Below is a small trained network, with its code and all its weights. Each question gives an input and a class and asks what happens when units are switched off, that is, made to give their printed mean instead of their output.

import numpy as np


def w(rows, s, z=0):
    codes = np.array(rows[::2]) - 128.0
    scale = np.full(codes.shape[1], s)
    scale[-1] = z or s
    return codes * scale


def norm(h):
    return h / np.sqrt((h * h).mean(-1, keepdims=True) + 1e-5)


def f(y):
    return y / 2 * (1 + np.tanh(0.7978845608 * (y + 0.044715 * y**3)))


def log_softmax(a):
    a = a - a.max(-1, keepdims=True)
    return a - np.log(np.exp(a).sum(-1, keepdims=True))


def net(x, mask):
    res = np.array(x, float).reshape(1, 3) / 4 @ E
    u = 0
    for l in range(3):
        y = f(norm(res) @ A[l][:, :-1].T + A[l][:, -1])
        res = res + np.where(mask[u : u + 4], y, B[l][:, -1]) @ B[l][:, :-1]
        u += 4
    return log_softmax(norm(res)[-1] @ U[:, :-1].T + U[:, -1])


A, B = {}, {}
E = w([
[212,150,174,117,226],'x0',
[132,171,134,254,98],'x1',
[212,143,100,126,77],'x2',
],0.0085)
A[0] = w([
[132,148,160,249,128,120],'L0N1',
[185,160,153,143,211,225],'L0N2',
[162,145,134,225,149,3],'L0N3',
[226,127,96,127,76,216],'L0N4',
],0.02,0.0046)
B[0] = w([
[165,142,18,183,122,239],'L0N1',
[160,78,123,171,181,249],'L0N2',
[45,168,250,120,121,196],'L0N3',
[138,148,126,74,64,234],'L0N4',
],0.022,0.012)
A[1] = w([
[193,82,139,119,73,7],'L1N1',
[160,153,169,195,58,3],'L1N2',
[119,147,189,219,121,190],'L1N3',
[254,123,151,169,83,78],'L1N4',
],0.023,0.0044)
B[1] = w([
[205,152,46,212,215,199],'L1N1',
[107,128,217,123,24,196],'L1N2',
[101,74,73,68,235,226],'L1N3',
[7,196,242,75,185,254],'L1N4',
],0.017,0.0092)
A[2] = w([
[179,2,169,142,110,11],'L2N1',
[194,111,185,97,173,3],'L2N2',
[200,70,116,84,89,153],'L2N3',
[86,90,218,91,141,116],'L2N4',
],0.029,0.003)
B[2] = w([
[108,3,80,140,43,165],'L2N1',
[240,205,171,186,69,208],'L2N2',
[125,153,103,77,211,174],'L2N3',
[76,72,141,77,109,251],'L2N4',
],0.028,0.012)
U = w([
[48,84,175,64,137,254],'0',
[108,125,23,172,115,132],'1',
[147,182,82,45,191,116],'2',
[104,205,117,116,26,34],'3',
[182,27,163,151,78,93],'4',
[116,71,133,202,251,71],'5',
[219,180,199,133,138,122],'6',
],0.023,0.005)

Each question gives the input, the list of numbers given to net, and the class t.
The units are the neurons (one row each of A and B). Each row of codes is followed by its name. A weight is (code - 128) times the scale printed after its matrix; where a second scale follows, it is the last column's (A, B and U).
mask holds one flag per neuron, layer by layer. A switched-off neuron (its flag False) gives its mean, the last column of its row in B, instead of its output. The means were averaged over made-up inputs and are rounded, as every weight is.
A unit's drop is (log p(t) with every unit on - log p(t) with that unit switched off) / (log p(t) with every unit on - log p(t) with every unit switched off).
The circuit of an input: a set's keep is (log p(t) with only the set's units on - log p(t) with every unit switched off) / (log p(t) with every unit on - log p(t) with every unit switched off). Starting from all 12 units, units are removed one at a time, each time the one whose removal leaves the highest keep (on an exact tie, the one counted first), for as long as the keep stays at least 0.8.
units of the circuit, in order: the units of the circuit, biggest drop first
unit that matters most: the unit with the biggest drop
k most important neurons: the k neurons with the biggest drops, biggest first
top k neurons in layer l: the k neurons of layer l with the biggest drops, biggest first
input [2,5,-7], class 5: unit that matters most -> L0N1
input [2,-2,6], class 6: 2 most important neurons -> L1N1, L1N4
input [-1,-1,8], class 2: 2 most important neurons -> L0N4, L0N2
input [6,-1,-3], class 4: 2 most important neurons -> L0N1, L2N1
input [-1,5,2], class 3: units of the circuit, in order -> L0N1, L1N2, L0N3
input [5,0,-1], class 4: units of the circuit, in order -> L0N2, L2N1
input [-8,-5,5], class 2: units of the circuit, in order -> L0N2, L1N4, L2N3
input [1,-8,6], class 6: 3 most important neurons -> L0N1, L1N1, L2N2
input [2,-5,-5], class 4: 3 most important neurons -> L1N4, L2N1, L0N1
input [-1,-2,4], class 2: units of the circuit, in order -> L0N4, L2N3
input [7,-3,1], class 6: 2 most important neurons -> L2N2, L1N4
input [3,0,3], class 6: top 2 neurons in layer 0 -> L0N4, L0N1
input [-1,6,-5], class 1: 2 most important neurons -> L0N1, L0N2
input [1,5,2], class 0: 3 most important neurons -> L0N3, L1N3, L1N2
input [-7,2,-3], class 1: top 2 neurons in layer 2 -> L2N2, L2N4
input [-6,-1,7], class 2: most important neuron -> L0N4
input [-7,2,0], class 1: top 2 neurons in layer 1 -> L1N4, L1N2
input [-3,1,-6], class 1: 4 most important neurons -> L1N4, L0N3, L0N4, L2N4
input [0,-2,4], class 2: 2 most important neurons -> L0N2, L0N4
input [6,1,5], class 0: unit that matters most -> L1N4
input [-7,1,-6], class 1: top 3 neurons in layer 0 -> L0N3, L0N4, L0N2
input [0,0,4], class 2: top 2 neurons in layer 0 -> L0N4, L0N2
